(in the rows, 128 means zero)
Rows near named flat spaces through zero (a row that begins with a name and a colon came from that space)
q109-q341: [131 115 169 139 109 125 124 145 132 140 143 132 127 115 119 100 139 131
 117 129 132 127 119 116 114 101 134 148 102 105 156]
q12-q117: [131 141 134 143 130 106 111 137 140 137 130 126 127 115 120 131 132 142
 123 128 123 123 136 130 142 131 147 144 131 123 141]
q109-q341: [120 108 155 176  88 132 125 146 136 149 137 110  97  70 103  79  98 152
 187 114 113  97 111 158 149 104 141 157  70 157 184]
q937-q826: [122 142  63 116 163  89  91  77 130 107  82 121 119 108 114 176 118 129
 132 155 106 133 150 161 166 182 169 112 153 164  90]
q937-q826: [133 108 135 101 140  60  51  89 157 116  94 136 108 101 117 150 163 118
  57 170 123 149 144 132 135 152 198 166 154 105 119]
q520-q14: [120  72 140  68 115 159 126 105 159 124 111 126 115 151 132 153 126  97
  95 120 122 126 118 138 130 131 109 130 163 146  91]
q933-q898: [129  59 127  99  96 100  65  80 149 123  81  99  63  82 109 119 124 115
 126 144 118 125 135 167 155 138 184 150 102 148 137]
q520-q14: [159 131 117 141 102 138 138 144  76 152 125  80 119 134  99  97 127 139
 184 108 144 125 172 117 148  98 138  57  17  88 162]
q149-q90: [155 158  87 116 151  79  87 113 112 121 106 110 118 146 140 151 157 133
 107 139 148 151 177 115 143 155 170 107 136  88 121]
q933-q898: [114 228 115 216 171  87 137 175 143 124 173 166 156 108 167 126 122 179
 141 126 126 120 107 125 122 155 124 197 207 147 157]
q933-q898: [159 119  88 102 116 112  94 118 120 136 100  75  83 151 140 139 135 130
 142 104 150 132 182 135 166 143 156  97 114 108 131]
q933-q898: [130 124 122 133 121 141 143 125 100 115 134 129 119 132 148 100 128 120
 146 131 146 138 118 120 100 119 114 121 110 123 137]
q149-q90: [119 143 154 154 139  75  88 134 162 104 149 169 106 104 187 105 156 137
  74 152 147 145  94 119  84 143 151 237 216 120 154]
q937-q826: [104  77 187 112 113 130 116 115 163 106 140 173 113 106 155 101 142 102
  71 155 130 138  67 126  71 115 121 210 178 138 131]
q109-q341: [125 102 120 147 102 142 139 111  87 111 125 120  95  98 138  71 113 121
 181 140 142 132 107 139 100 112 125 123  69 142 156]
q520-q14: [106 174 105 160 168 104 129 124 143 113 132 160 154 106 132 154 116 145
 126 148 105 125 109 142 132 162 131 157 184 165 112]
q12-q117: [127 136 121 142 120 162 167 143 102 125 146 126 130 143 148 104 115 128
 166 112 142 126 116 122 109 115  91 112 115 135 137]
q520-q14: [125 115  78 117 117 167 149 116 124 130 109  91 100 139 134 142  85 128
 194  93 121 106 138 165 168 146 103  92 126 183 111]
q520-q14: [140 105 129 107 111 148 136 123 108 139 117 105 126 140 105 124 128 117
 141 120 131 128 147 123 137 110 126  81  72 111 127]
q109-q341: [119 106 151 111 124 148 142 124 131 118 136 148 135 137 138 121 134 109
 105 136 132 135 103 118  97 117 107 139 142 127 117]
q937-q826: [127 148  97 136 136 144 148 132 118 132 126 115 135 138 125 142 107 137
 164 112 122 117 138 139 150 139 112  99 126 150 118]
q12-q117: [105 116 116 133 150  86  95  72 119  84 104 166 119  74 129 119 135 112
 106 196 117 151  94 143  92 153 165 165 140 150 116]
q937-q826: [138 144 139 147 115 157 165 164 107 148 153 116 143 148 124 108 122 139
 160 100 138 119 135 111 127 101 100  99  89 110 149]
q109-q341: [ 94 122 152 173 118 149 157 136 138 118 153 159 128  82 135  90  96 137
 163 135 110 109  65 150 103 119 101 181 138 184 149]
q933-q898: [145 116 145 130 109 125 126 130  90 127 132 120 120 127 126  87 149 120
 131 139 152 145 136 104  98  98 138 109  64  81 156]
q12-q117: [122  91 129  83 131 126 108  92 142 115 103 135 123 131 121 151 137 101
  89 148 121 139 125 133 124 139 138 127 145 133  95]
q109-q341: [127 124 132 123 128 131 131 126 126 125 129 132 129 131 131 126 131 123
 122 131 130 131 124 124 120 126 124 128 130 125 125]
q149-q90: [130 197 114 178 172  51  89 131 129 132 124 146 163  87  91 151 144 163
 110 165 106 133 151 125 153 153 189 140 124 109 140]
q149-q90: [145 124  94 141  98 149 137 140 106 138 126  78  81 137 151 100 105 141
 201  86 149 114 150 145 152 125 118 105  94 140 157]
q12-q117: [113  70 134  67 122 157 127  91 152 106 110 141 112 147 149 147 127  88
  90 135 127 136 102 138 107 137 106 141 179 154  84]
q933-q898: [111  95 134  93 129 139 117 107 172 135 105 129 133 122  97 173 112 117
 106 126  93 111 123 155 163 143 130 131 157 167  91]
q520-q14: [154 129 145  97 131 102  95 137 144 159 113 106 146 150  85 166 158 130
  80 122 123 131 181 109 167 121 164  95 104  73 120]
q149-q90: [118  87 112 126  94 162 136 118 139 128 118 100  77 114 144 109  88 127
 186  99 125 104 113 169 148 132 110 140 127 186 138]
q937-q826: [110 110 158 125 112 171 160 152 163 134 155 142 126 143 155 122 110 125
 127  98 126 109  90 134 116 117  79 167 180 160 127]
q149-q90: [121 138 157 132 135 156 169 145 113 146 143 144 188 134  76 137 125 126
 125 133 106 122 123 109 125 100 105  83  78 113 117]
q12-q117: [119 150 109 165 134 143 163 128  82 107 144 143 133 116 148  90 114 130
 175 141 140 135 102 124  90 123 104 120 104 142 142]
q937-q826: [129 138 112 132 138 113 119 117 121 125 117 126 131 119 116 137 127 131
 132 139 122 130 138 133 138 138 144 117 118 130 123]
q520-q14: [116 132  97 130 138 148 150 112 113 121 116 126 139 122 112 141 102 126
 164 131 111 120 124 146 141 140 114  95 114 164 107]
q12-q117: [129  89 131 101 121 109  95  89 122 114 100 127 109 107 113 123 142 107
 106 160 127 143 130 133 119 129 161 126 101 118 121]
q149-q90: [122 144 103 121 162  83  91  94 141 122  95 135 147 103  87 177 132 131
 101 163  97 132 148 144 162 162 175 118 137 137  97]
q109-q341: [124 120 159 172 100 125 129 145 121 137 145 128 112  84 118  75 119 144
 161 130 127 116 107 135 118 101 137 157  79 131 179]
q520-q14: [139 133 115 128 121 125 119 138 137 139 125 105 110 137 136 134 124 139
 141 105 133 119 148 135 153 135 133 127 136 129 136]
q937-q826: [160 138 147 114 114 116 106 169 157 169 135  91 123 166 123 149 149 146
 103  83 140 118 180 111 171 117 142 120 133  79 145]
q933-q898: [124  86 137 154  95 100  94  96 100  99 118 130  65  63 149  48 131 120
 155 166 148 143  96 143  83 116 166 176  77 132 179]
q12-q117: [127 201 102 186 167  86 130 136  96 125 135 144 168  99 102 131 129 158
 150 157 115 133 139 121 134 141 154 111  99 118 140]
q109-q341: [136 192  98 170 161  88 124 135  95 112 139 143 145 123 147 120 143 147
 134 150 143 147 138 109 110 144 145 128 133 105 141]
q933-q898: [111 109 131 136 120 142 141 112 117 106 131 145 115 107 145  99 116 117
 145 144 130 131  91 138  95 125 114 149 127 155 132]
q149-q90: [123  75 133 101  95 152 121 118 150 108 130 122  62 141 200  98 123 108
 127 107 158 130  98 142  99 131 104 185 188 155 135]
[ 97 156 124 157 153 122 135 134 167 121 140 160 146 105 136 152 105 145
 127 131  99 110  94 152 137 156 116 179 203 184 115] : q933-q898
[103  92 183 109 115 192 183 138 136 136 149 159 173 136  96 125 114 104
 115 128 105 116  83 119 101  91  74 115 109 143 107] : q149-q90
[147 125  99 142 113 115 117 114  78 120 114  98  95 113 131  89 130 130
 174 136 150 140 150 129 124 121 152  97  57 109 157] : q109-q341
[114 118 112 141 122 161 164 114  92 111 129 133 127 115 129 101 103 119
 178 137 127 127 102 138 106 120 102 105  91 158 127] : q520-q14
[124 142 115 154 127 147 160 133  93 116 143 134 130 126 146  97 116 130
 168 129 140 131 110 124 101 120 103 118 107 137 140] : q12-q117
[134 158 142 162 136  75  92 146 143 111 152 151 102 116 191  97 159 145
  93 140 160 146 114 111  90 138 152 215 194 102 166] : q149-q90
[132 142  39  91 139 173 150 127 156 135 107  77 100 193 170 199  81 135
 180  55 126  99 164 169 202 183  82  89 217 198  75] : q937-q826
[113 122 148 151 125 139 152 121  97 111 142 157 142 101 124  87 126 119
 140 158 129 138  90 119  80 107 116 133  90 129 141] : q937-q826
[129 141 166 168 119 104 121 152 123 116 164 157 114 109 173  69 152 137
 111 142 158 144  96 104  70 108 132 197 143  98 177] : q520-q14
[136 142 140 153 111 137 138 165 134 148 150 113 119 133 139 109 121 149
 153  96 137 113 133 126 139 114 117 140 124 123 160] : q12-q117
[146 178  66 147 153  92 109 121 102 126 110 102 122 130 129 148 127 150
 159 127 134 133 173 134 162 159 158  94 119 121 128] : q109-q341
[143 122  63 117 127  86  69  93 136 111  89  88  54 119 169 137 124 135
 148 122 145 132 161 162 163 176 173 148 165 150 131] : q149-q90
[125 120 136 114 133 130 129 119 128 127 122 136 144 129 110 139 134 118
 110 140 120 133 127 123 125 125 130 115 119 122 113] : q520-q14
[136 156 160 183 124 118 152 148  61 136 151 142 170  94  81  71 143 140
 155 162 131 141 125  93  91  80 141  89   4  74 174] : q937-q826
[130 164 135 114 155 146 156 159 149 154 142 135 189 174 103 185 131 135
  98 104 110 117 148 109 156 129 100  94 158 115  93] : q933-q898
[126 131  90 130 130 131 126 115 127 128 110 107 112 121 123 142 104 135
 166 117 118 116 140 155 160 148 131 111 126 162 120] : q109-q341
[144 165 120 149 130 131 142 162 121 159 138 103 149 142 102 141 121 154
 156  98 123 112 163 122 168 120 126  89  95 112 141] : q937-q826
[ 93 126 163 175 117 165 173 149 141 151 147 146 166  76  65 116  81 146
 178 125  76  87  86 156 147 104 103 129  80 185 141] : q149-q90
[103 114 159 127 125 142 132 141 187 134 143 151 131 120 137 144 112 131
 105 114 106 106  92 146 134 134 107 188 199 170 119] : q937-q826
[135  95 150 117 105 149 143 119  87 120 131 129 124 129 125  85 141 105
 132 144 148 145 118 107  85  93 120 103  62  97 141] : q933-q898
[131 128  95 129 131 131 135 105  87 104 118 125 113 128 147 108 126 117
 155 143 145 144 126 127 104 134 125 106 106 130 126] : q109-q341
[151 151  92 146 130  61  64 124 136 106 123 111  55 124 211 105 154 145
 119 126 175 148 148 131 120 164 173 198 196 110 164] : q149-q90
[140 124 118 113 117 171 166 137  95 147 125 100 148 157  95 133 116 122
 164 105 126 120 153 120 146 106 102  48  60 116 118] : q149-q90
[156 160 126 116 147  91 101 142 128 142 126 118 147 158 121 156 165 136
  83 127 141 144 176  98 143 132 157 108 132  68 125] : q109-q341
[128 189  73 136 164 126 137 150 159 136 132 117 139 166 158 190 108 155
 141  87 121 110 153 143 178 176 108 128 223 164  98] : q933-q898
[104 112 171 155 108 155 154 149 149 130 158 153 128 104 137  94 109 132
 140 121 119 110  76 136 103 107  98 179 141 159 150] : q149-q90
[ 84 100 191 127 133 160 163 122 153 123 145 189 183  97  85 131 116 109
  94 162  85 119  60 130  94 106  98 154 133 161 104] : q933-q898
[134  25 170  81  78  89  42  79 163 120  86 110  46  80 123  97 153 100
  79 156 135 139 124 150 123 119 197 188 107 115 151] : q12-q117

Rows near named flat spaces through zero (a row that begins with a name and a colon came from that space)
q704q322: [159 115 144 105 145 111 132 149 127 117 125 148 138 109 158 107 157 112
 116 116 149 112 127 143 145 127 112 103  91  93 130]
q205q995: [139 140 140 128 118  88 137 122 118 137 145 120 150 110 137 108 104 112
 139 159 133 135 129 126 128 136 158 115 154 129 118]
q551q75: [105 108 115 133 141 112 130 131 133 137 101 122 131 134 108 137 116 143
 121 118 138 129 159 134 128 125 119 132 125 115 166]
q205q995: [158 143 118 173 138 133 132 107 144  94 119 134 102 114 113 152 159  81
 126 124 125 147 123 121 113 127 106  86 131 132 126]
q704q322: [124 159 143  98 110 116 133  81 146 112 147 128 111 111 128 134 147 114
 117 164 146 128 113 100 110 131 101  95 141 160  76]
q551q75: [138 141 124 153 103 127 132 116 133 107 160 129 136 116 122 136 124  88
 128 153 140 153  82 122 124 144 185  93 164 132 125]
q551q75: [106 122 116  79 119  63 120 114 110 149 118 126 157 107 119  93 135 169
 120 124 146  86 176 130 180 118  89 136 142  89 106]
q205q995: [141 131 169  72 139 158 141 128 142 121 138 137 110 124 178 131 155 122
 121 155 135 125  91 111 101 127  97 124  70 170  86]
q704q322: [118 130 105 110  75 140 143 152 158 150  86 144 200 130 103 145 135 136
 137 123 141 104 111  72 121 100 141 159 133 157 180]
q205q995: [135 161 127 129  72  95 141 107 138 137 132 139 173 105 109 123 130 101
 118 146 155 104 134  95 128 120 156 119 168 132 131]
q824q558: [141 108 104 165 166 176 109 142 123  95 126 128  84 142 126 146 155 126
 139  93  95 155 101 153 140 133 107 119 110 115 124]
q824q558: [103 119  77 131 120 120 117 124 152 110 109 115 149 132  81 150 116 147
 165 136 119 170  89  99 129 129 123  99 180 146 150]
q704q322: [ 91 136 103 151 111 155 134 104 143 147  90 114 121 146  86 170 127 147
 127 126 111 121 157  93 108 107 103 173 134 174 140]
q824q558: [137 175 161 107 148 113 116  78 141 114 138 129  69 131 129 118 133 133
 119 128 127 121 172 127  89 132  48  98 132 144  75]
q824q558: [114 111 126  89 123  80 150 127 115 165  96 116 170 101 138 116 135 147
 131 156 135  98 163 106 157 106 100 160 105 137 115]
q205q995: [129 113 127 175 153 171 142 129 109 143 108 112  94 137 138 157 141 119
 125 126  90 127 152 135 125 115 117 183  81 155 118]
q824q558: [147 148 130 164 136 161 112 114 123  98 162 129  84 137 129 134 136 107
 131 118 107 150 103 146 120 143 137 107 145 127  99]
q704q322: [139 137 148 125 122 141 125 153 121 141 149 128 141 143 148 110  91 133
 149 134 114 139 107 133 109 137 169 143 138 140 135]
q551q75: [140 131 141 118 128 164 133 139 119 141 121 135 123 133 153 128 152 134
 126 119 109 103 130 121 130 113 108 171  87 147 105]
q704q322: [129 122 128 140 158 167 133 114 133 121 101 125  81 134 132 158 166 127
 118 117 107 124 146 123 117 114  65 147  77 154 106]
q824q558: [146 103  99 100 175 117 113 148 126 107 100 121 127 116 138 117 156 155
 177 119  92 152 104 124 158 119  48 106 110 128 101]
q824q558: [116  75 105 120 157 149 122 152 106 115 133 121 119 125 147 133 155 143
 127 122 120 140  89 156 179 134 133 134  94 103 116]
q551q75: [121 135 139 143 151 169 111 136 140 118 138 127  86 168 123 137  96 144
 135 106 112 155 124 147  84 142 130 126 132 138 150]
q205q995: [104 110 105 187 151 173 120  89 110  95 156 108  51 135 114 171 156 109
 100 128 113 155 112 160 148 146 139 123 124 122  90]
q704q322: [179 138 128 191 147 152 155 134 162 107  79 141 118 118 122 170 159  60
 133 121 119 148 131 102  78 111 102 104  91 160 171]
q551q75: [ 80 102  98 119 119 116 114 129 125 141 111 128 139 143  92 130 123 171
 103  94 150 103 164 143 161 124 128 147 140  84 165]
q824q558: [121 127 139  57  89  95 127 145 157 127 125 167 183 119 125 103 142 138
  91 107 203  84 125 118 138 126 137  95 128  80 173]
q824q558: [104  29  87 119 196 139 141 197 101 156  67  93 155 132 152 142 121 177
 176 135  81 161 109 141 174 113 111 185  59 137 162]
q205q995: [ 82 121  98 145 117  93 107 107  98 144 143 108 127 136  90 114  97 166
 119 116 127 118 171 156 171 137 151 148 183  85 126]
q704q322: [102 134 135 139 142 104 140  89 135 141 108 109  99 129 108 147 115 131
 112 146 134 128 185 122 102 125  95 131 125 147 127]
q551q75: [104 159 158 112  90 155 124  94  92 163 170 124 105 138 147 113 131 152
  94 134 119  71 161 134 145 123 142 203 125 142  55]
q704q322: [152 111 155 117 151 111 139 167 124 141 119 136 147 125 160 106 111 120
 131 124 138 126 139 147 119 130 141 125  95 108 162]
q205q995: [125 125 146  94 133 149 135 132 131 148  99 141 121 134 145 130 160 150
 105 107 132  81 166 119 126 105  72 171  68 137 120]
q704q322: [120 130 128 111 114 160 126 139 132 133 137 124 137 141 137 133 118 143
 148 142 112 139  86 110 117 128 144 147 131 164 118]
q205q995: [206 155 152 153 127  74 159 155 143 140  87 147 185  93 143 106 123  66
 156 136 130 123 159 101  95 109 121 102 119 134 172]
q205q995: [171 124 141 132 153 128 136 167 143 117 116 136 145 125 151 121 115 104
 162 132 118 161  96 124  98 131 133  98 113 139 160]
q824q558: [113 116 145 128 168 122 138 121 103 153 133  87 100 133 154 128  88 147
 158 175  87 161 139 136 113 135 120 159 113 174  90]
q205q995: [111 108 107 175 157 169 125 132 110 144 100 109  93 151 116 155 129 149
 133 104  83 130 162 142 133 116 106 187 102 140 133]
q824q558: [124 118 130 117 114 109 141 163 131 155 120 118 185 131 133 118  75 135
 162 156 126 149 105 111 112 129 182 141 148 150 171]
q551q75: [130 156 131 121 109 138 109 139 134 132 149 128 141 151 120 110  84 149
 162 124 109 144 105 120 103 137 152 130 177 145 133]
q551q75: [155 127 134 120 140 101 136 127 133 111 129 132 135 102 143 120 145 101
 135 145 137 140 112 124 131 131 116  87 121 123 116]
q704q322: [145 113 125 175 166 142 135 139 124 133  87 131 101 135 124 144 145 116
 115  90 113 117 185 148 123 113  91 149  83 111 160]
q551q75: [148 120 177  64 148  82 135 148 142 124 135 152 141 114 167  90 124 122
 103 128 184 112 140 148 114 140 117  77  93  87 150]
q551q75: [146 137 155 119 163 124 123  98 117 103 156 127  68 115 157 119 157 112
 110 136 128 130 135 154 131 140  85  96 102 118  64]
[118 137 162  98 116 157 119 167 107 174 152 123 146 166 159  95  66 176
 151 125 102 116 127 138 108 132 172 197 130 148 132] : q704q322
[164 139 163 154 144  62 149  92 100 111 180 113 110  78 163 106 123  57
 116 191 146 154 127 156 137 156 170  67 142 110  75] : q205q995
[123  95 143 128 194 131 122 141  95 140 126 106  82 140 160 116 113 157
 136 123  96 140 160 173 138 135  97 154  83 117 107] : q205q995
[171 139 176 104 133 127 148 155 144 128 134 146 146 119 174 113 120  94
 133 149 144 134 103 120  86 132 145 105  95 147 142] : q551q75
[ 91 118 128 175 167 111 128  88 134 116 132 102  64 143  96 158  90 119
 104 139 141 169 170 161  94 153 135  95 146 119 153] : q551q75
[181 141 170 112 152  85 134 120 128 100 151 150 112  94 167  97 156  80
 107 133 161 121 136 152 127 141 107  60 104  89 103] : q704q322
[158 108 135 133 191 117 119 167 126 117 117 120 115 136 151 110  99 134
 172 119  99 174 121 155 110 139 106  99 114 120 150] : q205q995
[102 114 142  55 135 123 136 114 134 140 109 130 122 120 147 129 164 161
 103 138 150  92 145 112 140 113  61 145  75 141  94] : q704q322
[142 149 142 174 150 139 141 103 138 129 102 124  85 133 118 154 133 102
 117 122 114 128 182 124  85 118  88 134 106 153 133] : q704q322
[153 148 126 163 118 188 135 133 122 133 128 121 119 135 141 148 141 112
 159 138  73 138  96 101 112 114 131 173 117 190  94] : q551q75
[122 101 133 173 144 134 143 145  85 154 148  97 127 129 152 129  88 117
 141 160  98 153 123 157 142 141 203 171 123 135 126] : q205q995
[157 185 146 118 118 107 112  95 135 103 172 126 111 119 132 103 112 113
 160 154 112 155 101 115 102 144 115  76 186 153  69] : q824q558
[148 144 150 105 126 143 143 134 144 135 113 134 136 124 150 132 137 119
 142 146 119 125 116  96  96 115 101 137  99 176 116] : q205q995
[146 131 147 114 123 113 143 158 147 141 113 135 169 128 140 119  97 116
 147 142 139 139 117 111  93 126 152 118 126 145 174] : q551q75
[124 115  97 161 110 140 121 161 122 140 114 131 165 142 104 129 110 137
 143 100 116 128 123 131 145 122 171 155 152 109 179] : q704q322
[141 118 119 159 163 128 128 151 119 147  84 121 123 139 122 127 117 142
 150  98  92 127 179 138 123 112  90 161 107 126 156] : q205q995
[125 165 163 110 138 113 123 108 146 131 145 117 104 146 129 117  73 138
 149 154 122 157 138 120  63 143 116 105 158 167 119] : q824q558
[131 139 139  87 121 106 146  94 157 111 114 137 127  98 132 143 173 106
 107 158 163 118 122  92 117 119  76  88 105 151 100] : q704q322
